In the rows, zero is written as 128.
Each row is followed by its class number.
[162 116 136 129 114 134 147 112  80 109 127 147 139 153 138 115 115 158
  83 150 170 124 111  99 113 168  63  75 178 144 126 107  79 199 168 102
 104 138 152 159  63 171  91 110 213  53 126 134 121 107]
1
[114  73 113 126 175 117 137 132 148 110 136 122 177 139 133 161 118 131
 138  99 105 136 139 130 144 139 130 115 146  96  85 139 137 139 145 107
 108 154  96 123 161 113 121 137  79 130 131 147 103 123]
5
[156 126 145 130 102 144 142  98 111  75 178  72 122 120  70 156 136 168
 118 139 112 119 155 132  93 215 131 134 141 162 144 134 115 142 153 152
  62 150 170  88 167 136 145 139 213 118  86 128 120 158]
2
[115  75 113 128 164 121 138 126 156 109 130 114 173 148 130 149 113 132
 147 110 107 131 139 123 148 136 135 111 142  98  83 137 137 131 153  95
 106 149  95 127 161 113 122 139  85 128 133 128 103 113]
6
[ 98  93 185 125 124 139  74 136 154 195 118 137 115 134 104 159 161 121
 201  86 101 111 121 161 144 141  45 115  86 117 130 123 120 100  93  90
 101  83 105 126 119 119 119 113  99  50 158 153 106 169]
9
[138 144 134 115 152 171  72 179 128 209 113 140  84  69 155  94 149 108
 168 112  74 116 116 162 162 113  62  76  61 172 114 102 120 143 100  74
 127  92 115  92 135 122 106 120 149  56 148 149 119 150]
1
[168 117 129 142 132 103 169  75  96 129  94 181 167 120 167 192 118 171
  61 142 171 172 133  97 127 138 127  96 169 105 132  99 125 216 165 144
 105  83 134 196  67 170 120 151 195  99 160 136 129 138]
2
[153 115 149 101 156 144 142 119  93 113 102 104 105 132 142 139 136 116
 194 106 127 120 122 142 133  73  92 131  98 141 140 118 100 138 141  96
 144 128 154 120 119 115 111  93 184 110 148 123 148 174]
7
[ 94  75 107 142 130 166  70 163 102 139 134  59 119 109 127  65 119  79
  99 148 113  84 108 134 138 167 116  88 131  97 131 158  97 121 117  69
 137 153 122 139 128 113  94 134  83 113 117 135  79 125]
4
[111 119 139 122 111 148  64 118  98 127 152 133 140 112 116 135 139 174
 163 118 147 144 151 160 131 164 123 157  78 119 154  87 125  52 101 175
  99 150 145  99 178 127 106 141  80 135  95 130 127 164]
8
[110  85 133 130 138 149 105 150 131 186 115 151  52 104 136  84 138 107
 186 124  80  94 125 138 152 125  88  66  67 122 103 122 131 152 111  85
 169  55 117 119 120 119 110 136 116  67 178 147 124 148]
8
[151 101 154  94 154 156 128 117  75 115 105 108 107 129 153 145 136 107
 190 101 128 121 124 131 140  87  87 123  87 145 146 113  91 132 144  97
 136 145 157 122 109 116 108  95 169 111 152 133 147 185]
1
[158  82 148 143 119  90 183  62 113 137  77 139 131  83 149 117 128 150
  76 128 179 154  90  61 133 161 103  66 177 149  69 135  88 187 165  98
  93  97 112 157  82 138 127 165 189  71 202 151 118 129]
8
[167 124 136 123 127 129 153  91 110 107 110 173 175 133 165 148 115 152
  73 132 186 166 120 120 148 193 114 114 179  95 125  91 118 232 187 160
  76 114 124 176  97 157  99 158 167  81 176 155 111 128]
8
[168 136 115  95 135 115 107 142 119 185 127 230 159 202 151  81 123  89
 140 181 152 167 114 132 159 179  77 101 163  90 149 103 136  58 146 127
 104 129 171  53 116 122 126 187 162  93 125 108 166 134]
5
[127  82 116 126 161 114 140 127 159 107 132 119 171 146 132 151 116 126
 149 100 107 129 137 129 140 133 134 112 140  96  89 140 135 138 147  89
 109 144  97 124 158 115 126 130  83 125 134 130 105 123]
8
[133 143 129 112 127 158  70 136 159 197 132 106 110  61 121 103 164 109
 185 120  84 108 115 113 155 131 101  90  74 171  79  98 111 144 113  63
 110 101 103  94 144 116 106 124 137  70 140 132 114 130]
6
[102 124 146 112 160 151  96 133 115 183 128 160 113 107 131  93 157 129
 161 124  94 116 145 149 140 108  94 115  69 160 124 111 123 116  96 111
 128  86 124 121 130 120 133 132 144 123 136 138 130 154]
5
[165 116 144 149 116 127 138  47  80 127  99 184 117 100 152 129 147 160
 120 132 181 176 125  83 133 186 135 108 180  90 126  88  91 202 174 122
 101 112 113 177  68 169 118 172 161  96 147 112 114 103]
8
[100 132 126 114 157 157  95 167 120 206 119 185 141 105 161  89 135 118
 169 150  94 119 153 169 147  70  94 121  68 135 124 134 135 122  88  95
 122  82 131 106 124  78 138 154 168 109 138 148 126 125]
9
[164 126 126 102 139 117 109 138 126 184 112 215 153 185 161  78 129  96
 139 172 145 162 121 128 161 186  83  96 160 101 127  98 127  53 138 113
  99 136 149  58 120 115 115 185 146  86 131 115 155 133]
3
[142 108 118 150 112  85 149 111 105 108  89  89 158  71 151 150 139 148
  32 118 181 153 125  96 128 171 123 112 153 117  94 103 118 215 169 124
  86 130 144 201  87 156 124 126 186 143 147 161  88 116]
3
[139 115 132 106 121  97  98 133 130 191 115 210 157 175 147  98 141  88
 160 148 142 161 107 106 166 194  92  97 170  93 121 116 124  44 130 107
 109 138 147  35 127 112 123 178 117  85 150 105 148 133]
3
[114  77 115 131 164 116 130 128 150 108 128 122 167 143 137 159 113 124
 141 101 102 133 136 129 144 140 129 115 153  97  85 151 133 134 147  96
 104 151  94 123 163 111 120 137  73 120 139 141 103 116]
1
[ 94  87 101 134 129 159  71 179 100 142 152  58 118 114 126  70 115  74
  93 145 108  94 119 119 140 177 109  90 122  84 131 159  95 130 112  61
 150 147 115 132 118 114  92 137  97 118 115 128  81  95]
0
[147 100 157  97 161 142 143 121  94 120 109  99 116 129 147 135 134 108
 198 106 134 121 121 121 134  75  87 124  92 143 146 114  95 121 141  94
 136 139 148 113 104 117 118  96 180 110 160 123 148 168]
6
[146 102 156  97 154 148 131 122  80 120 107  94 118 117 147 149 145 105
 198  90 122 119 125 146 140  87  85 128  82 141 143 110  93 126 135 105
 133 139 153 120 118 113 113  96 176 120 145 138 137 191]
5
[116  89 123 129 164 120 133 128 150 107 138 106 167 137 128 158 114 127
 145 107 114 133 135 132 144 141 132 119 147  94  88 148 136 130 141  96
  99 152  95 118 153 109 121 138  77 124 133 145 100 120]
9
[142 125 101 128 149 144 162  89 109  95 142 119 117  88  93 118 158 152
 187 172 130 123 166 117 100 142 134 177 121 106 138 128 159  95 133 215
  49 165 116 123 193 114 149 139 156 147 123 120 134 169]
6
[122  92 139 128 119 130 172  64  80  99 142 171 176 108 128 154 135 215
  99 138 165 138 132 130 121 189 116 111 149 121 112  76 109 217 148 193
  74 110 113 191  58 146  97 142 148  93 140 188 114 162]
5
[103 126  93 142 100 159 136 135 101 158 179 140 147 139  89 152 127 179
 122 166  79 106 175 156 114 170 143 160  90  87 158 109 142  70 115 195
 104 156 162  80 159  96 137 149 114 160  37 112 139 163]
5
[141 109 152  92 147 142 136 121  79 123 115  99 108 125 150 139 141 103
 197  92 134 127 127 125 135  85  95 131  86 136 150 118  93 130 142 104
 140 137 144 110 104 116 116  97 165 123 152 127 145 178]
0
[129 138 141 128 127 142 148  84  83  96 157 123 164 124 154 133 108 172
  36 132 151 135  88  84 139 177 140 125 194 138 116  88  67 207 147  99
 116 142 114 156  53 164  70 131 155 125 112 168 128 105]
0
[153 116 156 101 155 150 138 115  81 125  92 105  98 124 143 143 141 107
 193 102 138 116 123 141 130  62  85 128  91 140 145 107  93 143 149 100
 137 143 158 118 115 120 113  96 185 116 150 126 152 190]
4
[157 107 154  99 159 160 143 117  80 116  99 105 107 131 139 138 138 117
 198 112 125 123 122 136 135  71  85 130  89 143 147 111  91 139 147  90
 140 137 150 123 116 119 111  92 189 111 148 125 152 185]
7
[ 78  94 150 114 154 133  96 157 106 204 146  95  91  80 141 107 159  80
 201 127  63  99 108 117 146  72  80  94  79 151 110 143 103 147  87  62
 118  96 117  92 133 112 125 111 140 111 168 110 126 116]
9
[ 91  70 106 145 131 155  68 173 112 146 131  43 119 108 125  59 115  70
  81 163 105  76 119 122 144 172 107  82 130  87 123 161 100 111 105  51
 138 131 137 133 135 103  98 149 104 112 133 128  77 100]
3
[110  72 110 129 167 115 129 132 142 108 128 110 168 139 125 158 119 125
 137 103 104 129 133 139 140 130 128 117 139  94  82 142 139 142 148 102
 104 147 103 135 164 111 122 137  82 130 132 142 100 130]
5
[121  82 119 129 162 116 133 127 154 107 135 122 175 153 138 152 114 128
 142 105 111 130 142 132 139 136 131 117 137  95  92 135 131 137 155  88
 108 140 103 128 164 121 124 132  86 128 135 135 110 112]
8
[117 140 151 118 121 109 156 124 106 121 206 124 129 115  77 163 151 178
 153 140 135 139 143 107  94 158 112 127 143 123 178 110 134  80 130 152
  71 199 104  33 131 135 187 122 139 127  87 111 138 156]
4
[ 76 130 142 156 128 118 121 113 111 105 193  55 199  49 128 142 135 184
  30 112 161 123  95  81 120 234 129  86 186 154  97 109  63 177 142  78
 103 138 104 147  70 173 102 133  97 104 143 175  88  89]
9
[116 127 154 124 123 150  81 134 144 213 138 123 103 113 112 135 154  99
 187  97  65  92 122 150 162 114  75  74  85 149 121 119 113 130 105  50
 131  66 112 104 130 112 117 117 129  64 145 121 104 141]
1
[ 90 116 144 132 127 131  71 165 165 197 129  96  84  90 120 147 154  82
 183  69  79 121 134 135 150 106  91  70  77 147  99 137 131 131  98  62
 154  55  97  96 147 108 127 119 117  80 155 138  79 136]
1
[ 98  81 112 133 136 162  68 176 105 133 143  47 114 118 127  64 111  78
  86 156 112  83 118 121 136 184 109  91 125  84 129 168  93 124 106  61
 140 139 126 134 114 108  86 145  97 110 113 137  84  92]
0
[178 134 125  93 133 107 111 126 132 179 115 230 165 195 177  90 124  97
 147 157 150 162 119 122 166 190  91  89 160  92 140 108 129  53 154  98
 107 128 146  58 115 119 129 174 139  83 129 107 153 140]
8
[150 125 118 100 133 106 117 133 120 186 123 228 160 164 169  69 123 118
 137 176 156 166 104 110 165 175  86  96 161 107 125 102 134  47 137 109
 100 136 154  54 114 120 129 189 152  80 146 110 164 129]
6
[159 100 116 146 133 139 126 111 110 117 159 106 120  78  69 118 151 167
 152 190 132 101 165 104  98 178 122 125 123 114 134 142 143  84 114 195
  71 135 156  97 146 132 136 154 172 118 125 142 144 176]
2
[ 99  81 112 138 129 165  66 163 110 141 142  54 118 117 129  77 119  73
 102 156 107  86 116 121 140 178 105  93 128  93 128 160  97 116 101  67
 131 139 127 133 127 107  90 135  93 105 116 133  81 108]
1
[127  95 136 124 153 149  89 132 119 188 141 151  79  58 155 111 144 102
 168 119  81 149 125 107 153 121 103  76  91 125 125  94 122 129 115  56
 137  59 104 116 104 153 122 158 146  62 183 119 129 133]
2
[ 89  59 115 149 125 164  76 171 111 135 131  37 121 112 120  69 115  80
  89 155 100  73 118 126 144 178 108  77 127  89 123 161  95 117  98  56
 137 133 131 140 132 106  91 139  96 108 125 134  72 104]
3
[ 97  83 160 121 145 137  73 147 126 199 154 108  93  99 157  83 143 106
 172 115  90 126 132 142 139 108 106 114 108 157 135  99 120 102  89  92
 121  75 119  89 119 133 135 150 129  93 146 135 120 120]
5
[136 128 148 117 103 161  85 120 138 199  78 132  66 121 130  76 138  89
 190 123  99 105 117 146 155 106  81  98 104 137 117 107 107 171 131  92
 123  58 124 106 138 125  94 138 139  63 154 125 113 166]
4
[168 115 116 157  93 137 146  78 112 141 128 133 153  69 159 145 121 134
  70 127 141 132  88  71 152 157 162  75 191 108  83 108  93 163 157  71
 109 113 119 170  61 136  99 168 176  56 152 116 107  85]
8
[140 143 134 125 110 143 136 124  99  81 207  97  96 114  59 169 140 162
 161 130 121 114 164 165 101 167 121 142  90 126 136 106 155 110 135 178
  93 153 148 102 159 114 125 130 168 113  89 145 114 198]
2
[115  84 114 125 164 116 140 136 141 105 134 110 170 145 136 150 116 131
 140 101 115 130 141 131 140 128 129 119 134  95  88 142 134 135 152  94
 110 148  93 133 147 117 123 134  80 131 135 137 110 116]
0
[ 83  75 109 145 135 150  59 157 112 138 140  41 118 100 110  60 119  78
  86 160 118  79 109 116 138 166 120  88 127  90 117 170 105 104 101  51
 126 136 129 133 134 103 104 148  96 116 136 131  76 105]
6
[139 107 119 131  96 132 121 124 118 118 164  43 148  64  86 131 157 139
 181 130 110  97 184  94 104 177 133 136  72 132  92 147 105  78 112 165
  89 160 130  90 162 115 104 121 130 131  90 117 116 167]
0
[168 144 128  94 129 109 102 136 126 181 106 198 139 179 145  82 127  99
 121 157 163 174 111 117 163 195  90 101 147  96 119 109 136  52 146 113
  99 119 150  63 108 118 114 197 133  85 127 105 149 147]
0
[143 105 160  99 154 151 139 128  81 114 123  81 110 121 142 144 136 109
 201 102 127 115 128 143 134  92  87 135  82 143 146 124  93 126 133 112
 133 147 150 107 102 106 113  93 174 122 144 139 138 194]
9
[116  67 109 127 167 122 134 125 144 110 126 119 170 144 129 156 118 125
 146 101 106 138 139 134 144 134 130 116 146  93  91 141 137 136 151 113
 104 146  97 131 166 112 124 141  81 132 133 134  98 130]
5
[101  83 108 136 131 163  60 167  99 135 137  39 122 115 121  62 119  78
  90 146 116  81 116 122 142 182 111  96 120  91 121 164  93 122 114  56
 134 139 122 132 123 110  86 134  96 112 118 136  74 112]
0
[138 110 149 144 109 143 103  99 128 114 172  88 103 112  53 160 152 151
 172 136 134 110 178 139 123 196 130 126 102 125 117 143 155  82 101 165
  90 125 137  69 180 106 147 156 171 107 125 153 113 159]
9
[169 140 135  98 140 102 102 127 121 189 122 231 159 164 185  94 132 107
 127 163 145 180 107 112 167 210  90 102 166  96 126  97 121  56 140  99
 102 131 141  54  95 126 114 187 131  83 123 115 154 133]
2
[153 110 159 104 152 151 134 114  90 121 103 105 109 128 138 147 139 116
 184 105 124 122 120 140 135  81  88 127  87 145 140 112  92 123 139  81
 138 129 154 123 114 117 109  95 187 107 147 137 151 181]
7
[ 96  67 109 136 131 156  66 157 104 133 134  42 120 110 119  74 120  74
 106 147 111  79 113 122 140 172 106  84 128  90 122 166  94 127 108  71
 135 131 130 131 136 108  90 132  96 109 127 136  72 122]
5
[118  74 113 126 162 122 140 128 145 111 133 129 173 150 127 154 116 129
 142 106 104 131 137 131 145 129 130 115 141  92  90 145 138 134 151  99
 105 148 108 128 158 110 124 135  83 130 125 140 104 132]
5
[108  87 142 122 155 140 105 156 107 193 110 162  76 108 153 117 139 115
 178 126  72 137 128 133 134  88  75  94  85 132 137 108 125 151 103  83
 122  85 126 116 125 145 121 128 131  81 151 130 142 140]
1
[146 135 123  93 126 104 110 134 124 195 128 219 142 158 163  66 132  94
 149 171 151 175 108  80 164 191 106  97 168  95 136  96 130  48 142 120
 103 134 148  40 105 129 120 185 127  91 134  98 155 111]
6
[ 99  77 115 145 124 156  69 164 112 141 151  53 122 108 130  65 116  67
  94 143  97  77 121 134 139 183 114  85 115  88 133 162  92 104 108  41
 142 132 131 138 131 110 100 136  99 114 120 137  78 100]
8
[119  90 118 129 169 124 138 129 159 118 139 117 167 138 126 157 119 125
 144  98 109 130 140 129 139 130 132 115 149  99  94 132 131 139 154  97
 111 156  91 111 159 119 119 130  80 123 128 135 109 109]
4
[120 130 141 106 108 135 121 131 137 200  81 101 121  90 137  59 157  87
 165 144 111 118 149 114 128 106  75 103  59 120 112 110 102 147 101  47
  79  49 115 110 118 127 137 131 150  76 154 109 115 102]
0
[ 94  75 105 143 125 161  67 170 114 145 139  48 124 110 117  60 111  77
  83 170 106  71 114 125 141 175 109  80 121  90 116 159 103 122 111  54
 130 135 136 149 127 106  91 148 108 104 124 138  79 103]
6
[121 104 173  92 126 172  91 166 119 197 110 137  83 145 137 109 150  91
 224 109  86 130 111 151 167  75  69  76  74 166 130  67 139 114 103  83
 114 109  96 118 136 133 123 121 138  70 144 122 121 176]
6
[ 77  82 105 137 123 157  71 180 103 141 154  41 123 116 124  63 114  71
  86 152 103  81 115 129 138 186 108  84 122  90 120 168  95 121 100  61
 141 137 116 128 132 105  90 146  83 115 118 134  76 107]
0
[119  88 107 123 162 117 140 138 143 107 134 121 169 157 128 154 115 125
 146 105 115 129 140 133 143 124 127 113 136  92  87 147 143 138 155 100
 114 144  99 130 154 113 122 136  86 129 137 132 111 122]
0
[121  72 119 130 165 116 132 124 151 104 122 111 168 146 124 146 117 128
 136 106 112 127 149 132 143 136 127 118 145  94  87 139 134 144 151  93
 100 150 105 131 163 112 121 134  90 131 139 135  97 119]
3
[148 111 158  99 148 144 141 118  86 122  94  85 115 126 141 150 142 106
 197 102 134 116 121 147 125  77  85 135  94 136 151 105  85 143 154  96
 125 147 154 109 111 110 123  99 182 115 143 127 148 170]
4
[114 100 122 129 107 138  85 146 148 188  97 134 122  97 139 122 153 125
 158 110  97 128 128 132 159 155 116  83  69 154  72 106 136 156 107 113
 131  87 111 114 133 121 117 128 129  91 147 144 107 144]
6
[105  79 115 146 120 152  70 160 125 132 137  35 120 102 122  71 121  70
 111 140 106  79 116 132 140 193 116  87 126  84 127 165  98 106  98  59
 136 127 120 132 138 105  96 139  87 107 121 137  67 112]
8
[146 132 139  93 128  93 109 129 124 185 129 204 143 167 177  83 132  88
 147 148 148 174 103 110 162 192  97  97 160 101 136 105 117  49 133 109
 103 115 152  27 113 117 125 180 138  94 141 103 153 118]
8
[115  83 120 129 166 126 136 136 151 110 135 114 169 143 133 148 109 127
 150 112 112 134 140 134 144 134 130 118 148 101  98 151 138 129 142 106
 105 151  96 122 158 113 127 141  78 130 136 144 105 116]
9
[100  87 110 140 137 163  63 173 103 145 150  54 116  97 116  68 115  82
  84 160 101  84 114 123 147 177 108  97 127  83 132 157 108 116 101  53
 136 137 132 125 133 107  91 146 103 117 115 142  73 123]
2
[141  88 142 123 119 131 108 144 131 192  99 133  85 119 147  93 153  95
 189 134  91 114 137 136 143  83  82  79  82 165 106 106 137 148 103  73
 129  78 134 136 130 140 145 127 185  80 164 111 135 138]
3
[143 113 167  96 154 163 104 134 133 180 116 148  86 134 132 107 141 107
 204 132  66 118 146 156 149  97  75  87  85 127 139  96 127 142  92  73
  94  82  86 128  97 131 117 125 151  81 113 124 114 141]
9
[155 114 152  94 165 146 137 122  80 121 109 106 114 120 156 140 140 111
 191 118 132 120 125 139 132  75  86 133  86 136 146 112  96 130 138 107
 126 129 155 111 102 108 115 100 186 119 150 132 147 182]
2
[144 129 157 114 141  96 166  78 104 117 132 112 145 102 132 138 133 168
  81 144 132 139 101  74 133 182 125 100 203 137  94 102  91 224 136  83
  88 117 111 110  66 137  99 148 193 101 117 155 114 137]
7
[163 162 118  94 136 113 104 140 126 192 126 241 140 171 176  73 127  98
 135 175 151 170  98 116 164 196  92  97 181  96 137 102 132  66 147 115
 111 126 162  42 108 121 118 192 132  81 132 111 161 135]
2
[119  75 115 133 162 123 132 120 160 103 130 110 162 152 118 159 118 129
 146 103 108 136 134 134 142 127 129 114 146  98  88 146 138 131 151  90
 109 141  87 140 171 117 122 124  83 124 135 130 101 119]
7
[141 107 153  92 154 147 144 121  91 124 111 102 113 129 149 133 132 106
 197 109 125 120 124 135 135  77  90 126  85 142 144 108  94 125 136 108
 133 137 147 114 106 106 110 101 178 116 149 126 145 176]
6
[151 107 147  98 154 145 134 126  76 121 104  98 111 130 156 142 138 103
 192 100 132 119 125 138 133  78  85 128  84 133 145 123  89 133 150 100
 138 133 154 119 101 114 115 102 183 118 157 125 153 180]
0
[136 146 135 124 137 146 103 134 128 201 141 196  81  78 159 102 163 105
 209 134  68 113 135 115 154 105 111  91  92 118 125 123 136 142 115  71
 135  64 110 112 115 134 126 130 134  64 154 105 125 124]
2
[105 114 162 118 127 115 114 140 140 193 108 152  92  86 160 110 162 105
 209 112  86 119 131 112 130 102  87  85 102 145 120 141 111 115 112  52
 111  64 146  74 127 122 161 140 145  56 175 114 140 108]
1
[154 113 157  95 161 154 139 120  83 120 128 112 116 124 155 153 138 116
 189 111 121 119 131 134 136  86  90 133  88 135 148 104  98 126 135 105
 130 136 149 111 104 114 108  96 185 116 141 139 148 186]
2
